Below is a small trained network, with its code and all its weights. Each question gives an input and a target symbol and asks what happens when units are switched off, that is, made to give their printed mean instead of their output.

import numpy as np


def w(rows, s, z=0):
    codes = np.array(rows[::2]) - 128.0
    scale = np.full(codes.shape[1], s)
    scale[-1] = z or s
    return codes * scale


def f(y):
    return np.maximum(y, 0)


def softmax(a):
    e = np.exp(a - a.max(-1, keepdims=True))
    return e / e.sum(-1, keepdims=True)


def log_softmax(a):
    a = a - a.max(-1, keepdims=True)
    return a - np.log(np.exp(a).sum(-1, keepdims=True))


def net(x, mask):
    ids = ['ΔΛΠαβγεζημτφψ'.index(c) for c in x.split()]
    T = len(ids)
    res = E[ids] + P[:T]
    q, k, v = (res @ M[0].T for M in (Q, K, V))
    z = softmax(np.where(np.tri(T) > 0, q @ k.T / 2**0.5, -1e9)) @ v
    res = res + np.where(mask[0], z, O[0][:, -1]) @ O[0][:, :-1]
    y = f(res @ A[0][:, :-1].T + A[0][:, -1])
    res = res + np.where(mask[1:9], y, B[0][:, -1]) @ B[0][:, :-1]
    return log_softmax(res[-1] @ U[:, :-1].T + U[:, -1])


Q, K, V, O, A, B = {}, {}, {}, {}, {}, {}
E = w([
[183,182,139,149],'Δ',
[175,180,116,99],'Λ',
[164,172,137,120],'Π',
[70,109,171,130],'α',
[119,109,135,79],'β',
[174,89,188,247],'γ',
[176,136,117,110],'ε',
[166,7,153,171],'ζ',
[137,115,117,100],'η',
[156,117,106,77],'μ',
[136,158,132,98],'τ',
[154,105,114,77],'φ',
[79,140,50,177],'ψ',
],0.016)
P = w([
[132,220,168,25],'0',
[148,207,141,69],'1',
[141,182,145,72],'2',
[137,163,143,82],'3',
[127,148,146,86],'4',
[119,136,142,91],'5',
[102,125,148,88],'6',
[91,118,163,91],'7',
[72,108,190,90],'8',
[137,148,113,7],'9',
],0.011)
Q[0] = w([
[169,137,125,46],'h0',
[91,47,54,253],'h0',
],0.017)
K[0] = w([
[46,114,169,185],'h0',
[255,227,147,21],'h0',
],0.014)
V[0] = w([
[234,92,148,133],'h0',
[153,131,4,90],'h0',
],0.02)
O[0] = w([
[255,151,153,101,74],'h0',
[187,165,3,15,2],'h0',
],0.0098,0.0048)
A[0] = w([
[54,57,32,99,2],'n0',
[66,74,89,149,126],'n1',
[135,154,136,220,80],'n2',
[130,132,132,128,73],'n3',
[128,111,190,134,2],'n4',
[125,140,91,51,5],'n5',
[128,2,131,39,102],'n6',
[69,76,46,56,95],'n7',
],0.01,0.0082)
B[0] = w([
[207,2,24,107,172],'n0',
[158,186,153,87,253],'n1',
[107,64,85,41,228],'n2',
[164,151,160,163,128],'n3',
[171,132,33,77,220],'n4',
[113,139,177,70,217],'n5',
[130,212,193,147,188],'n6',
[102,219,188,235,238],'n7',
],0.014,0.0057)
U = w([
[157,174,155,107,74],'Δ',
[146,192,203,92,33],'Λ',
[144,187,166,83,184],'Π',
[49,110,186,165,254],'α',
[56,127,98,105,156],'β',
[226,134,252,189,85],'γ',
[172,158,141,132,62],'ε',
[153,180,43,2,55],'ζ',
[94,232,26,248,128],'η',
[129,185,171,143,48],'μ',
[187,80,119,45,23],'τ',
[139,184,133,121,33],'φ',
[249,34,129,194,211],'ψ',
],0.0053,0.0061)

Each question gives the input, a string of symbols that net reads in full, and the target symbol t.
The units are the heads (2 rows each of Q, K, V and O) and the neurons (one row each of A and B). Each row of codes is followed by its name. A weight is (code - 128) times the scale printed after its matrix; where a second scale follows, it is the last column's (O, A, B and U).
mask holds one flag per unit, heads first, then neurons. A switched-off unit (its flag False) gives its mean, the last column of its rows in O or B, instead of its output. The means were averaged over made-up inputs and are rounded, as every weight is.
A unit's drop is (log p(t) with every unit on - log p(t) with that unit switched off) / (log p(t) with every unit on - log p(t) with every unit switched off).
The circuit of an input: a set's keep is (log p(t) with only the set's units on - log p(t) with every unit switched off) / (log p(t) with every unit on - log p(t) with every unit switched off). Starting from all 9 units, units are removed one at a time, each time the one whose removal leaves the highest keep (on an exact tie, the one counted first), for as long as the keep stays at least 0.8.
circuit, biggest first: the units of the circuit, biggest drop first
top k neurons: the k neurons with the biggest drops, biggest first
drop of u: that unit's drop, to one decimal
input Λ β ζ Π α ζ Λ Δ ψ ψ, target η: circuit, biggest first => (n7; h0; n2)
input γ τ ψ η ψ, target η: circuit, biggest first => (h0; n7; n5)
input β ψ η, target η: circuit, biggest first => (n7; h0)
input Λ α η ψ Δ ζ β Λ Δ β, target γ: circuit, biggest first => (h0; n2)
input Δ γ β Λ α β ζ, target γ: top 4 neurons => (n6; n2; n4; n0)
input Λ ζ ψ Λ ψ γ Λ Λ γ Π, target ψ: top neuron => (n4)
input β ψ Π Λ η Λ Λ φ, target η: top 3 neurons => (n7; n0; n2)
input μ α Λ ψ β ψ α, target η: circuit, biggest first => (h0; n7)
input Λ Π γ ζ α β μ ψ ψ μ, target η: circuit, biggest first => (n7; h0)
input Λ ψ Λ, target η: top 3 neurons => (n7; n2; n1)
input Π Λ Π β β γ Λ β, target ψ: circuit, biggest first => (h0; n4; n7)
input α Λ μ Λ γ β φ φ τ, target ψ: circuit, biggest first => (h0; n4; n7)
input γ φ μ ζ ψ τ, target η: drop of h0 => 0.9
input η α μ Δ Δ Π φ Λ ε ε, target α: drop of n4 => 0.1
input τ β α α β Λ, target α: drop of n1 => -0.1
input γ Π μ α μ, target α: top neuron => (n0)
